Here is a tiny trained network, its code and every weight. The questions are about switching its units off for an input and a class, where a switched-off unit gives its printed mean instead of its output.

import numpy as np


def w(rows, s, z=0):
    codes = np.array(rows[::2]) - 128.0
    scale = np.full(codes.shape[1], s)
    scale[-1] = z or s
    return codes * scale


def norm(h):
    return h / np.sqrt((h * h).mean(-1, keepdims=True) + 1e-5)


def f(y):
    return np.maximum(y, 0)


def log_softmax(a):
    a = a - a.max(-1, keepdims=True)
    return a - np.log(np.exp(a).sum(-1, keepdims=True))


def net(x, mask):
    res = np.array(x, float).reshape(1, 4) / 4 @ E
    u = 0
    for l in range(4):
        y = f(norm(res) @ A[l][:, :-1].T + A[l][:, -1])
        res = res + np.where(mask[u : u + 9], y, B[l][:, -1]) @ B[l][:, :-1]
        u += 9
    return log_softmax(norm(res)[-1] @ U[:, :-1].T + U[:, -1])


A, B = {}, {}
E = w([
[185,143,31,98],'x0',
[139,128,118,178],'x1',
[253,151,154,97],'x2',
[139,87,131,112],'x3',
],0.0061)
A[0] = w([
[174,126,107,247,110],'0.n0',
[107,246,126,159,160],'0.n1',
[95,116,168,128,126],'0.n2',
[132,55,128,137,156],'0.n3',
[137,143,139,57,102],'0.n4',
[195,208,112,157,94],'0.n5',
[94,119,147,92,5],'0.n6',
[137,156,93,96,215],'0.n7',
[153,100,119,136,145],'0.n8',
],0.011,0.0015)
B[0] = w([
[50,191,105,46,234],'0.n0',
[168,1,132,98,222],'0.n1',
[152,148,200,129,220],'0.n2',
[95,102,114,207,184],'0.n3',
[48,136,62,127,192],'0.n4',
[101,80,137,113,254],'0.n5',
[150,140,149,64,169],'0.n6',
[96,150,197,194,212],'0.n7',
[121,97,160,88,166],'0.n8',
],0.0068,0.0038)
A[1] = w([
[166,82,3,151,104],'1.n0',
[144,149,135,195,135],'1.n1',
[183,52,119,129,253],'1.n2',
[132,148,71,106,105],'1.n3',
[138,211,81,133,45],'1.n4',
[189,125,192,136,28],'1.n5',
[184,122,176,154,196],'1.n6',
[107,28,126,142,219],'1.n7',
[184,169,120,96,180],'1.n8',
],0.013,0.0013)
B[1] = w([
[180,114,225,127,216],'1.n0',
[122,216,69,115,137],'1.n1',
[92,54,142,156,189],'1.n2',
[151,177,227,74,174],'1.n3',
[128,141,136,151,146],'1.n4',
[41,172,81,193,189],'1.n5',
[154,44,119,164,179],'1.n6',
[237,94,80,133,253],'1.n7',
[2,79,119,105,167],'1.n8',
],0.0059,0.0065)
A[2] = w([
[4,147,92,49,84],'2.n0',
[215,66,78,140,123],'2.n1',
[122,132,210,151,152],'2.n2',
[167,158,176,225,169],'2.n3',
[202,108,10,42,62],'2.n4',
[82,18,200,202,133],'2.n5',
[193,133,2,202,175],'2.n6',
[106,147,97,37,14],'2.n7',
[77,191,112,227,249],'2.n8',
],0.0066,0.0011)
B[2] = w([
[176,125,75,127,165],'2.n0',
[130,65,134,120,167],'2.n1',
[253,176,109,74,175],'2.n2',
[194,169,200,122,157],'2.n3',
[156,147,145,56,151],'2.n4',
[65,35,131,45,254],'2.n5',
[132,109,118,31,146],'2.n6',
[104,124,202,129,142],'2.n7',
[98,123,166,55,156],'2.n8',
],0.0058,0.0085)
A[3] = w([
[25,124,177,71,244],'3.n0',
[143,134,1,201,111],'3.n1',
[98,154,248,145,8],'3.n2',
[146,93,166,54,224],'3.n3',
[205,102,170,153,23],'3.n4',
[139,144,109,193,62],'3.n5',
[67,173,73,129,11],'3.n6',
[40,161,85,164,137],'3.n7',
[174,66,173,157,101],'3.n8',
],0.0088,0.0013)
B[3] = w([
[168,224,45,151,223],'3.n0',
[129,48,170,96,128],'3.n1',
[176,128,208,40,158],'3.n2',
[166,167,69,214,244],'3.n3',
[57,103,149,76,148],'3.n4',
[114,130,145,99,128],'3.n5',
[166,168,180,126,129],'3.n6',
[254,102,55,98,131],'3.n7',
[84,82,162,55,175],'3.n8',
],0.0061,0.011)
U = w([
[143,36,141,98,171],'0',
[161,140,238,49,148],'1',
[72,90,57,112,166],'2',
[179,198,92,117,162],'3',
[116,138,129,115,82],'4',
[74,155,189,253,1],'5',
[47,169,167,156,14],'6',
],0.014,0.0085)

Each question gives the input, the list of numbers given to net, and the class t.
The units are the neurons (one row each of A and B). Each row of codes is followed by its name. A weight is (code - 128) times the scale printed after its matrix; where a second scale follows, it is the last column's (A, B and U).
mask holds one flag per neuron, layer by layer. A switched-off neuron (its flag False) gives its mean, the last column of its row in B, instead of its output. The means were averaged over made-up inputs and are rounded, as every weight is.
A unit's drop is (log p(t) with every unit on - log p(t) with that unit switched off) / (log p(t) with every unit on - log p(t) with every unit switched off).
The circuit of an input: a set's keep is (log p(t) with only the set's units on - log p(t) with every unit switched off) / (log p(t) with every unit on - log p(t) with every unit switched off). Starting from the 12 units with the biggest drops (on a tie, the unit counted first), units are removed one at a time, each time the one whose removal leaves the highest keep (on an exact tie, the one counted first), for as long as the keep stays at least 0.8.
circuit, biggest first: the units of the circuit, biggest drop first
unit that matters most: the unit with the biggest drop
k most important neurons: the k neurons with the biggest drops, biggest first
top k neurons in layer l: the k neurons of layer l with the biggest drops, biggest first
input [-1,-4,6,-7], class 0: 3 most important neurons	(0.n1 0.n5 0.n0)
input [-6,-5,-5,3], class 1: unit that matters most	0.n2
input [-8,5,-5,7], class 1: circuit, biggest first	(0.n2 3.n2)
input [3,4,5,-8], class 0: circuit, biggest first	(0.n5 1.n2)
input [-4,-6,1,-5], class 3: circuit, biggest first	(1.n0 3.n0)
input [-1,8,3,6], class 3: circuit, biggest first	(0.n0 0.n1 2.n5)
input [7,1,-3,4], class 1: circuit, biggest first	(1.n0 1.n3)
input [6,-1,7,4], class 2: circuit, biggest first	(1.n8 3.n2)
input [-7,-2,-5,-4], class 1: 3 most important neurons	(0.n2 0.n0 0.n5)
input [-2,6,-1,5], class 3: 3 most important neurons	(0.n0 0.n1 0.n5)
input [8,-7,2,-4], class 1: 3 most important neurons	(1.n0 1.n3 0.n0)
input [-7,8,0,-5], class 3: top 3 neurons in layer 3	(3.n0 3.n3 3.n4)
input [7,-1,8,3], class 2: 3 most important neurons	(1.n8 0.n7 1.n2)
input [-6,-7,1,-3], class 3: unit that matters most	1.n0
input [4,5,-3,-6], class 0: 4 most important neurons	(0.n1 1.n7 1.n0 3.n0)
input [-2,-6,-1,4], class 3: top 3 neurons in layer 0	(0.n1 0.n6 0.n5)
input [6,5,-1,-3], class 1: 2 most important neurons	(1.n0 0.n0)
input [5,8,-5,-4], class 3: 3 most important neurons	(0.n0 2.n3 3.n3)
input [3,-6,7,2], class 2: top 2 neurons in layer 1	(1.n8 1.n2)
input [3,4,8,5], class 2: 4 most important neurons	(1.n8 0.n1 1.n5 1.n7)
input [8,-8,-1,4], class 1: 3 most important neurons	(1.n0 0.n0 1.n3)
